Here is a tiny trained network, its code and every weight. The questions are about switching its units off for an input and a class, where a switched-off unit gives its printed mean instead of its output.

import numpy as np


def w(rows, s, z=0):
    codes = np.array(rows[::2]) - 128.0
    scale = np.full(codes.shape[1], s)
    scale[-1] = z or s
    return codes * scale


def f(y):
    return y / 2 * (1 + np.tanh(0.7978845608 * (y + 0.044715 * y**3)))


def log_softmax(a):
    a = a - a.max(-1, keepdims=True)
    return a - np.log(np.exp(a).sum(-1, keepdims=True))


def net(x, mask):
    res = np.array(x, float).reshape(1, 6) / 4 @ E
    y = f(res @ A[0][:, :-1].T + A[0][:, -1])
    res = res + np.where(mask, y, B[0][:, -1]) @ B[0][:, :-1]
    return log_softmax(res[-1] @ U[:, :-1].T + U[:, -1])


A, B = {}, {}
E = w([
[92,187,135,2,165,92],'x0',
[120,125,128,132,129,119],'x1',
[193,184,54,150,160,65],'x2',
[128,129,131,128,125,127],'x3',
[133,125,123,122,134,138],'x4',
[57,193,78,173,144,195],'x5',
],0.0086)
A[0] = w([
[193,192,79,162,126,67,204],'neuron 0',
[64,114,165,98,109,170,182],'neuron 1',
[157,108,93,176,131,125,151],'neuron 2',
[142,35,181,156,108,135,253],'neuron 3',
[176,84,123,100,128,68,178],'neuron 4',
[103,138,142,44,135,117,199],'neuron 5',
[137,130,114,195,112,166,155],'neuron 6',
[137,139,156,71,115,90,132],'neuron 7',
[96,250,73,104,150,120,118],'neuron 8',
[54,158,77,162,143,176,208],'neuron 9',
],0.018,0.0063)
B[0] = w([
[163,46,83,140,179,160,235],'neuron 0',
[127,214,187,126,130,135,217],'neuron 1',
[147,111,153,162,160,191,182],'neuron 2',
[156,69,138,101,2,122,245],'neuron 3',
[217,166,92,103,160,128,215],'neuron 4',
[100,115,189,92,175,61,248],'neuron 5',
[112,125,104,215,122,118,197],'neuron 6',
[116,130,119,152,148,31,202],'neuron 7',
[72,82,101,43,85,144,238],'neuron 8',
[55,171,116,170,99,175,233],'neuron 9',
],0.027,0.013)
U = w([
[108,43,100,36,17,145,254],'0',
[104,210,140,217,66,163,92],'1',
[170,176,216,97,147,44,119],'2',
[43,228,179,84,149,144,117],'3',
[254,95,91,160,142,171,108],'4',
[81,98,64,205,178,195,81],'5',
[161,115,45,86,235,64,34],'6',
],0.0057,0.0014)

Each question gives the input, the list of numbers given to net, and the class t.
The units are the neurons (one row each of A and B). Each row of codes is followed by its name. A weight is (code - 128) times the scale printed after its matrix; where a second scale follows, it is the last column's (A, B and U).
mask holds one flag per neuron, in row order. A switched-off neuron (its flag False) gives its mean, the last column of its row in B, instead of its output. The means were averaged over made-up inputs and are rounded, as every weight is.
A unit's drop is (log p(t) with every unit on - log p(t) with that unit switched off) / (log p(t) with every unit on - log p(t) with every unit switched off).
The circuit of an input: a set's keep is (log p(t) with only the set's units on - log p(t) with every unit switched off) / (log p(t) with every unit on - log p(t) with every unit switched off). Starting from all 10 units, units are removed one at a time, each time the one whose removal leaves the highest keep (on an exact tie, the one counted first), for as long as the keep stays at least 0.8.
units of the circuit, in order: the units of the circuit, biggest drop first
unit that matters most: the unit with the biggest drop
top k neurons: the k neurons with the biggest drops, biggest first
drop of u: that unit's drop, to one decimal
input [1,-7,-8,4,-7,2], class 3: unit that matters most => neuron 1
input [2,-4,0,-5,8,2], class 3: units of the circuit, in order => (neuron 3; neuron 0)
input [-7,1,6,-1,2,1], class 5: top 3 neurons => (neuron 6; neuron 4; neuron 3)
input [4,-3,6,7,-6,0], class 6: top 3 neurons => (neuron 3; neuron 0; neuron 9)
input [0,-5,-4,8,-7,7], class 1: top 3 neurons => (neuron 5; neuron 9; neuron 6)
input [-6,-6,-1,1,1,2], class 1: units of the circuit, in order => (neuron 0; neuron 6)
input [7,-3,-1,-7,-4,-3], class 2: top 2 neurons => (neuron 0; neuron 5)
input [3,-5,-6,3,5,0], class 2: top 2 neurons => (neuron 9; neuron 8)
input [2,-1,8,-4,-6,0], class 6: top 2 neurons => (neuron 3; neuron 0)
input [-5,1,-4,2,1,1], class 1: top 3 neurons => (neuron 8; neuron 6; neuron 0)
input [4,-5,0,-1,-4,8], class 3: top 3 neurons => (neuron 3; neuron 9; neuron 0)
input [4,7,3,-3,-1,0], class 6: top 2 neurons => (neuron 3; neuron 9)
input [5,4,7,-3,3,0], class 6: top 3 neurons => (neuron 3; neuron 0; neuron 9)
input [0,8,-2,-3,4,5], class 1: units of the circuit, in order => (neuron 9)
input [2,6,5,7,-8,0], class 6: top 2 neurons => (neuron 3; neuron 0)
input [0,5,0,0,-8,8], class 1: top 3 neurons => (neuron 9; neuron 5; neuron 0)
input [4,-1,3,4,2,0], class 6: top 2 neurons => (neuron 3; neuron 9)
input [7,-5,8,5,8,-1], class 6: top 2 neurons => (neuron 3; neuron 0)
input [4,7,-3,5,-6,-7], class 2: drop of neuron 8 => 0.0
input [3,1,-5,8,-7,-1], class 2: drop of neuron 9 => 0.1
input [2,7,7,-7,7,-3], class 6: drop of neuron 3 => 0.2
input [-8,-1,-8,0,6,1], class 1: drop of neuron 1 => 0.9
